Below are the code and all the weights of a small trained network. Each question names an input and a target symbol and asks about switching units off, where a switched-off unit gives its printed mean instead of its output.

import numpy as np


def w(rows, s, z=0):
    codes = np.array(rows[::2]) - 128.0
    scale = np.full(codes.shape[1], s)
    scale[-1] = z or s
    return codes * scale


def softmax(a):
    e = np.exp(a - a.max(-1, keepdims=True))
    return e / e.sum(-1, keepdims=True)


def log_softmax(a):
    a = a - a.max(-1, keepdims=True)
    return a - np.log(np.exp(a).sum(-1, keepdims=True))


def net(x, mask):
    ids = ['αβγδζηθλμπστφψω'.index(c) for c in x.split()]
    T = len(ids)
    res = E[ids] + P[:T]
    u = 0
    for l in range(3):
        r = res
        for j in range(2):
            rows = slice(2 * j, 2 * j + 2)
            q, k, v = (r @ M[l][rows].T for M in (Q, K, V))
            z = softmax(np.where(np.tri(T) > 0, q @ k.T / 2**0.5, -1e9)) @ v
            o = O[l][rows]
            res = res + np.where(mask[u + j], z, o[:, -1]) @ o[:, :-1]
        u += 2
    return log_softmax(res[-1] @ U[:, :-1].T + U[:, -1])


Q, K, V, O = {}, {}, {}, {}
E = w([
[150,112,119,118,47,134,165],'α',
[161,131,97,142,102,86,175],'β',
[220,176,107,172,135,164,250],'γ',
[62,76,216,142,156,188,143],'δ',
[62,85,186,201,196,123,144],'ζ',
[135,69,154,207,134,149,203],'η',
[114,114,54,134,173,86,98],'θ',
[150,160,219,106,98,130,108],'λ',
[139,139,115,121,143,135,159],'μ',
[100,46,219,160,154,83,125],'π',
[113,109,126,65,134,113,124],'σ',
[168,100,81,106,135,163,173],'τ',
[131,174,126,143,147,195,164],'φ',
[165,135,54,170,129,26,175],'ψ',
[89,122,124,140,70,95,70],'ω',
],0.015)
P = w([
[78,210,49,101,195,218,64],'0',
[253,81,216,121,141,14,178],'1',
[160,101,217,115,153,92,182],'2',
[152,98,188,166,71,61,201],'3',
[83,136,116,80,88,147,130],'4',
[128,131,107,104,63,139,165],'5',
[135,133,111,114,36,113,178],'6',
[141,143,135,109,12,102,185],'7',
[132,124,108,94,37,79,169],'8',
[108,132,107,82,51,99,156],'9',
[99,142,105,96,63,120,171],'10',
[69,139,114,66,81,156,158],'11',
[85,155,140,62,64,114,180],'12',
],0.006)
Q[0] = w([
[94,87,201,175,182,42,118],'0.h0',
[142,106,178,52,157,210,65],'0.h0',
[86,121,131,136,168,253,68],'0.h1',
[85,105,103,172,103,243,147],'0.h1',
],0.0056)
K[0] = w([
[98,41,158,177,107,146,69],'0.h0',
[253,23,105,111,67,90,155],'0.h0',
[188,70,196,109,120,151,150],'0.h1',
[150,14,176,181,131,111,128],'0.h1',
],0.0057)
V[0] = w([
[98,106,152,108,88,255,64],'0.h0',
[126,93,90,113,102,92,230],'0.h0',
[61,195,27,180,118,204,122],'0.h1',
[119,105,88,91,175,196,140],'0.h1',
],0.0077)
O[0] = w([
[106,51,149,72,161,242,125,24],'0.h0',
[137,65,38,195,128,38,192,194],'0.h0',
[11,142,65,166,229,255,60,2],'0.h1',
[144,109,33,43,155,215,184,99],'0.h1',
],0.0068,0.0026)
Q[1] = w([
[194,171,88,32,126,113,92],'1.h0',
[51,83,196,165,152,130,196],'1.h0',
[89,60,201,237,176,100,213],'1.h1',
[54,3,173,186,184,158,181],'1.h1',
],0.0067)
K[1] = w([
[118,104,59,114,56,63,126],'1.h0',
[156,85,128,180,235,208,193],'1.h0',
[50,134,192,99,163,132,2],'1.h1',
[82,148,206,167,196,151,69],'1.h1',
],0.0076)
V[1] = w([
[80,193,112,112,172,149,44],'1.h0',
[190,39,208,88,53,11,102],'1.h0',
[44,91,76,2,175,215,45],'1.h1',
[55,85,221,206,129,170,107],'1.h1',
],0.0073)
O[1] = w([
[29,56,117,110,71,45,131,134],'1.h0',
[102,202,229,199,141,213,254,3],'1.h0',
[39,97,157,52,91,115,167,199],'1.h1',
[123,36,170,162,151,194,12,241],'1.h1',
],0.0072,0.0048)
Q[2] = w([
[121,1,237,240,244,91,151],'2.h0',
[60,79,186,130,132,120,70],'2.h0',
[183,141,68,104,91,132,98],'2.h1',
[114,239,81,107,114,229,69],'2.h1',
],0.0045)
K[2] = w([
[117,154,2,92,109,146,125],'2.h0',
[74,103,104,76,106,156,116],'2.h0',
[147,182,74,165,127,71,199],'2.h1',
[137,177,158,213,115,114,162],'2.h1',
],0.0066)
V[2] = w([
[63,129,19,77,171,123,101],'2.h0',
[133,252,95,152,183,24,103],'2.h0',
[82,56,136,255,127,87,101],'2.h1',
[244,57,53,50,146,240,147],'2.h1',
],0.0067)
O[2] = w([
[158,129,61,170,179,122,198,248],'2.h0',
[170,67,141,209,2,91,188,93],'2.h0',
[230,84,105,42,97,218,93,166],'2.h1',
[63,226,104,201,185,122,69,142],'2.h1',
],0.0081,0.017)
U = w([
[150,172,79,69,58,103,141,189],'α',
[254,210,72,90,109,169,67,216],'β',
[202,132,162,144,150,143,139,169],'γ',
[153,167,137,153,169,191,123,113],'δ',
[152,120,104,163,70,108,69,159],'ζ',
[90,116,183,141,129,122,140,178],'η',
[67,202,125,135,101,136,175,205],'θ',
[107,165,135,110,124,135,91,123],'λ',
[116,122,130,91,103,110,232,48],'μ',
[127,128,138,106,128,153,176,105],'π',
[90,61,215,169,117,165,96,232],'σ',
[151,175,114,169,133,112,82,82],'τ',
[160,79,104,153,64,140,142,4],'φ',
[173,54,110,92,89,162,89,67],'ψ',
[115,122,131,153,116,122,130,143],'ω',
],0.0057,0.0038)

Each question gives the input, a string of symbols that net reads in full, and the target symbol t.
The units are the heads (2 rows each of Q, K, V and O). Each row of codes is followed by its name. A weight is (code - 128) times the scale printed after its matrix; where a second scale follows, it is the last column's (O and U).
mask holds one flag per head, layer by layer. A switched-off head (its flag False) gives its mean, the last column of its rows in O, instead of its output. The means were averaged over made-up inputs and are rounded, as every weight is.
A unit's drop is (log p(t) with every unit on - log p(t) with that unit switched off) / (log p(t) with every unit on - log p(t) with every unit switched off).
The circuit of an input: a set's keep is (log p(t) with only the set's units on - log p(t) with every unit switched off) / (log p(t) with every unit on - log p(t) with every unit switched off). Starting from all 6 units, units are removed one at a time, each time the one whose removal leaves the highest keep (on an exact tie, the one counted first), for as long as the keep stays at least 0.8.
units of the circuit, in order: the units of the circuit, biggest drop first
unit that matters most: the unit with the biggest drop
heads that matter: for each layer, one digit per head in row order, 1 if its drop is at least 0.15 and else 0, layers parted by /
drop of u: that unit's drop, to one decimal
input σ π ζ β α ζ ψ ζ ψ ζ θ π, target θ: units of the circuit, in order : (0.h1; 0.h0; 2.h1; 1.h1)
input β ζ ζ δ ψ ζ ζ ζ ζ μ π, target γ: units of the circuit, in order : (1.h0; 0.h1; 1.h1; 2.h0)
input ψ ω δ ζ, target φ: units of the circuit, in order : (2.h0; 0.h0; 1.h1)
input β α ζ η π ζ π ζ η η, target γ: unit that matters most : 1.h0
input θ ζ δ λ δ, target μ: units of the circuit, in order : (0.h1; 1.h1; 2.h0; 1.h0)
input τ θ δ, target τ: units of the circuit, in order : (0.h1; 2.h1; 1.h0; 2.h0)
input ζ θ φ ζ, target ψ: heads that matter : 01 / 11 / 01
input η λ ζ ζ β ζ, target β: heads that matter : 01 / 11 / 01
input ζ θ ζ τ σ δ α β τ β δ ω η, target ψ: units of the circuit, in order : (1.h0; 2.h1; 0.h1; 1.h1)
input β π θ β μ ζ ζ, target γ: units of the circuit, in order : (1.h0; 1.h1; 0.h1; 2.h0)
input ζ ζ ζ θ, target β: heads that matter : 01 / 11 / 11
input σ μ ζ γ λ π π θ ζ, target θ: units of the circuit, in order : (0.h1; 2.h1; 0.h0; 1.h1)
input ζ α π, target ψ: units of the circuit, in order : (1.h0; 2.h1; 0.h1)
input ζ π ψ, target β: unit that matters most : 2.h1
input γ δ α ζ, target ζ: units of the circuit, in order : (0.h1; 1.h0; 2.h1)
input σ γ ζ π π ζ θ β δ, target θ: units of the circuit, in order : (0.h1; 0.h0; 2.h1; 1.h1)
input π ζ τ φ π α π, target σ: units of the circuit, in order : (2.h0; 1.h0; 1.h1)
input φ ζ π η ζ π π π ζ θ π π, target α: heads that matter : 11 / 11 / 10
input δ β τ ζ θ η, target λ: drop of 0.h0 : 0.6
input δ ζ σ θ ζ θ φ ζ ζ ζ ζ ζ δ, target λ: drop of 0.h1 : 0.3
input ζ φ π θ, target β: drop of 0.h1 : 0.4
input α ζ δ, target δ: unit that matters most : 0.h1
